Below are the code and all the weights of a small trained network. Each question names an input and a class and asks about switching units off, where a switched-off unit gives its printed mean instead of its output.

import numpy as np


def w(rows, s, z=0):
    codes = np.array(rows[::2]) - 128.0
    scale = np.full(codes.shape[1], s)
    scale[-1] = z or s
    return codes * scale


def norm(h):
    return h / np.sqrt((h * h).mean(-1, keepdims=True) + 1e-5)


def f(y):
    return np.maximum(y, 0)


def log_softmax(a):
    a = a - a.max(-1, keepdims=True)
    return a - np.log(np.exp(a).sum(-1, keepdims=True))


def net(x, mask):
    res = np.array(x, float).reshape(1, 5) / 4 @ E
    u = 0
    for l in range(4):
        y = f(norm(res) @ A[l][:, :-1].T + A[l][:, -1])
        res = res + np.where(mask[u : u + 6], y, B[l][:, -1]) @ B[l][:, :-1]
        u += 6
    return log_softmax(norm(res)[-1] @ U[:, :-1].T + U[:, -1])


A, B = {}, {}
E = w([
[163,148,206,37,255,87,233,124,59,112,166],'x0',
[198,44,180,194,115,192,84,109,97,159,199],'x1',
[139,153,139,142,119,58,61,159,180,43,169],'x2',
[75,136,146,86,122,171,121,159,132,128,176],'x3',
[67,123,118,154,167,115,89,51,61,90,142],'x4',
],0.0089)
A[0] = w([
[82,132,106,154,112,189,175,111,106,190,68,3],'L0N0',
[50,99,106,160,124,117,111,73,110,132,124,52],'L0N1',
[79,133,112,133,103,131,122,133,149,120,65,196],'L0N2',
[150,106,108,113,82,145,146,177,176,166,109,91],'L0N3',
[203,106,97,198,110,67,163,76,116,119,8,10],'L0N4',
[2,125,125,83,87,211,147,172,142,124,202,20],'L0N5',
],0.015,0.0048)
B[0] = w([
[167,8,116,12,100,118,113,66,144,69,102,211],'L0N0',
[148,213,155,163,124,208,132,129,76,47,93,209],'L0N1',
[88,84,156,187,129,48,155,123,159,127,43,242],'L0N2',
[178,189,167,147,114,190,157,156,142,82,87,220],'L0N3',
[91,196,148,83,210,142,9,164,141,247,195,254],'L0N4',
[132,182,130,115,214,105,15,125,141,253,168,212],'L0N5',
],0.011,0.0093)
A[1] = w([
[178,57,101,211,43,239,105,96,112,172,253,17],'L1N0',
[74,112,11,172,45,217,92,119,147,212,76,4],'L1N1',
[124,76,114,149,56,115,86,127,156,80,130,79],'L1N2',
[87,111,43,134,88,148,168,122,160,146,190,58],'L1N3',
[99,95,47,153,89,114,135,115,176,99,233,47],'L1N4',
[107,140,71,135,84,145,166,146,96,145,173,59],'L1N5',
],0.013,0.0025)
B[1] = w([
[120,132,75,117,203,30,124,184,111,112,1,254],'L1N0',
[97,103,231,148,67,149,139,133,91,197,151,243],'L1N1',
[111,119,160,163,115,110,131,133,159,120,179,186],'L1N2',
[137,143,116,136,134,106,120,151,118,119,117,128],'L1N3',
[158,96,111,93,62,188,132,101,128,119,130,137],'L1N4',
[152,140,117,115,132,141,125,106,134,105,107,128],'L1N5',
],0.012,0.0066)
A[2] = w([
[119,149,72,166,73,47,35,154,223,46,203,101],'L2N0',
[6,166,45,91,74,98,176,113,176,169,88,5],'L2N1',
[99,54,32,92,92,178,148,118,111,166,104,102],'L2N2',
[120,109,29,147,88,172,73,126,149,198,167,73],'L2N3',
[104,138,53,173,119,155,130,68,110,82,170,90],'L2N4',
[90,100,45,161,119,149,152,123,114,157,160,66],'L2N5',
],0.015,0.0034)
B[2] = w([
[170,32,149,11,101,200,118,54,85,167,91,254],'L2N0',
[193,102,107,180,195,46,94,230,65,102,71,181],'L2N1',
[182,84,109,42,75,120,112,90,99,55,178,152],'L2N2',
[136,104,135,133,160,102,108,125,128,159,190,167],'L2N3',
[129,168,29,105,129,172,106,156,166,78,130,136],'L2N4',
[139,160,92,121,191,109,89,78,169,115,186,128],'L2N5',
],0.011,0.0075)
A[3] = w([
[115,81,74,177,148,83,156,181,115,106,82,171],'L3N0',
[115,144,103,107,162,114,251,118,107,136,167,24],'L3N1',
[57,115,157,165,71,145,106,114,176,143,77,148],'L3N2',
[129,128,84,166,172,110,95,104,190,176,162,65],'L3N3',
[42,166,98,168,119,157,121,58,34,71,129,95],'L3N4',
[184,168,114,123,73,178,200,184,198,143,120,8],'L3N5',
],0.019,0.0015)
B[3] = w([
[106,144,110,134,110,78,155,106,164,66,122,208],'L3N0',
[115,96,166,226,44,123,94,118,114,130,180,172],'L3N1',
[145,150,119,156,134,122,183,126,81,97,249,247],'L3N2',
[124,134,109,145,148,109,118,96,210,130,130,195],'L3N3',
[174,163,68,93,90,187,172,208,199,160,95,186],'L3N4',
[107,174,23,111,126,202,130,129,116,114,92,165],'L3N5',
],0.015,0.011)
U = w([
[126,171,155,114,206,126,40,159,147,247,176,144],'0',
[123,127,177,235,46,129,168,154,104,105,219,164],'1',
[127,126,98,128,161,36,138,170,145,73,38,164],'2',
[157,192,54,97,106,240,156,181,169,122,86,152],'3',
[159,17,141,21,97,169,127,66,107,123,125,123],'4',
[126,133,106,127,142,153,135,91,226,100,144,173],'5',
[14,106,125,147,151,198,181,63,163,116,113,1],'6',
[23,81,138,145,159,201,181,109,178,110,122,15],'7',
],0.012,0.0065)

Each question gives the input, the list of numbers given to net, and the class t.
The units are the neurons (one row each of A and B). Each row of codes is followed by its name. A weight is (code - 128) times the scale printed after its matrix; where a second scale follows, it is the last column's (A, B and U).
mask holds one flag per neuron, layer by layer. A switched-off neuron (its flag False) gives its mean, the last column of its row in B, instead of its output. The means were averaged over made-up inputs and are rounded, as every weight is.
A unit's drop is (log p(t) with every unit on - log p(t) with that unit switched off) / (log p(t) with every unit on - log p(t) with every unit switched off).
The circuit of an input: a set's keep is (log p(t) with only the set's units on - log p(t) with every unit switched off) / (log p(t) with every unit on - log p(t) with every unit switched off). Starting from the 12 units with the biggest drops (on a tie, the unit counted first), units are removed one at a time, each time the one whose removal leaves the highest keep (on an exact tie, the one counted first), for as long as the keep stays at least 0.8.
circuit, biggest first: the units of the circuit, biggest drop first
k most important neurons: the k neurons with the biggest drops, biggest first
k most important neurons of layer l: the k neurons of layer l with the biggest drops, biggest first
input [-7,0,-2,-4,-6], class 1: 3 most important neurons	L3N2; L1N1; L0N2
input [-4,-5,8,3,6], class 4: circuit, biggest first	L2N0
input [4,-2,-7,-1,8], class 3: circuit, biggest first	L3N4; L0N1
input [2,2,-8,6,7], class 4: 4 most important neurons	L0N0; L0N4; L2N2; L0N3
input [8,-7,-6,-6,3], class 1: 4 most important neurons	L3N1; L1N0; L0N5; L0N2
input [-4,-7,-5,-7,-7], class 0: 2 most important neurons	L0N4; L1N0
input [-5,4,5,3,-6], class 3: circuit, biggest first	L0N3; L3N5
input [-3,3,2,-1,-4], class 3: 2 most important neurons	L0N3; L3N5
input [6,5,-6,-1,4], class 1: 2 most important neurons	L3N1; L2N0
input [-5,6,5,5,-4], class 2: 3 most important neurons	L1N0; L0N4; L0N2
input [-1,-4,8,-3,-7], class 4: 2 most important neurons	L2N0; L0N1
input [-4,-7,-5,0,8], class 3: 2 most important neurons	L0N1; L3N4
input [8,-4,-7,3,-8], class 1: circuit, biggest first	L3N1; L0N4
input [-5,-3,-2,-1,0], class 1: circuit, biggest first	L3N2
input [5,-7,1,-6,8], class 3: circuit, biggest first	L3N4; L1N0; L0N5
input [-6,-6,1,1,1], class 1: 3 most important neurons	L3N2; L1N0; L1N1
input [-3,4,0,-4,7], class 3: circuit, biggest first	L0N1; L3N4
input [1,-5,1,3,6], class 3: 3 most important neurons	L0N1; L3N4; L1N0
input [2,8,-4,7,4], class 2: circuit, biggest first	L1N0; L0N4
input [2,-8,-2,-8,5], class 0: circuit, biggest first	L0N4
input [-6,-8,-8,-1,6], class 2: 2 most important neurons of layer 0	L0N2; L0N0
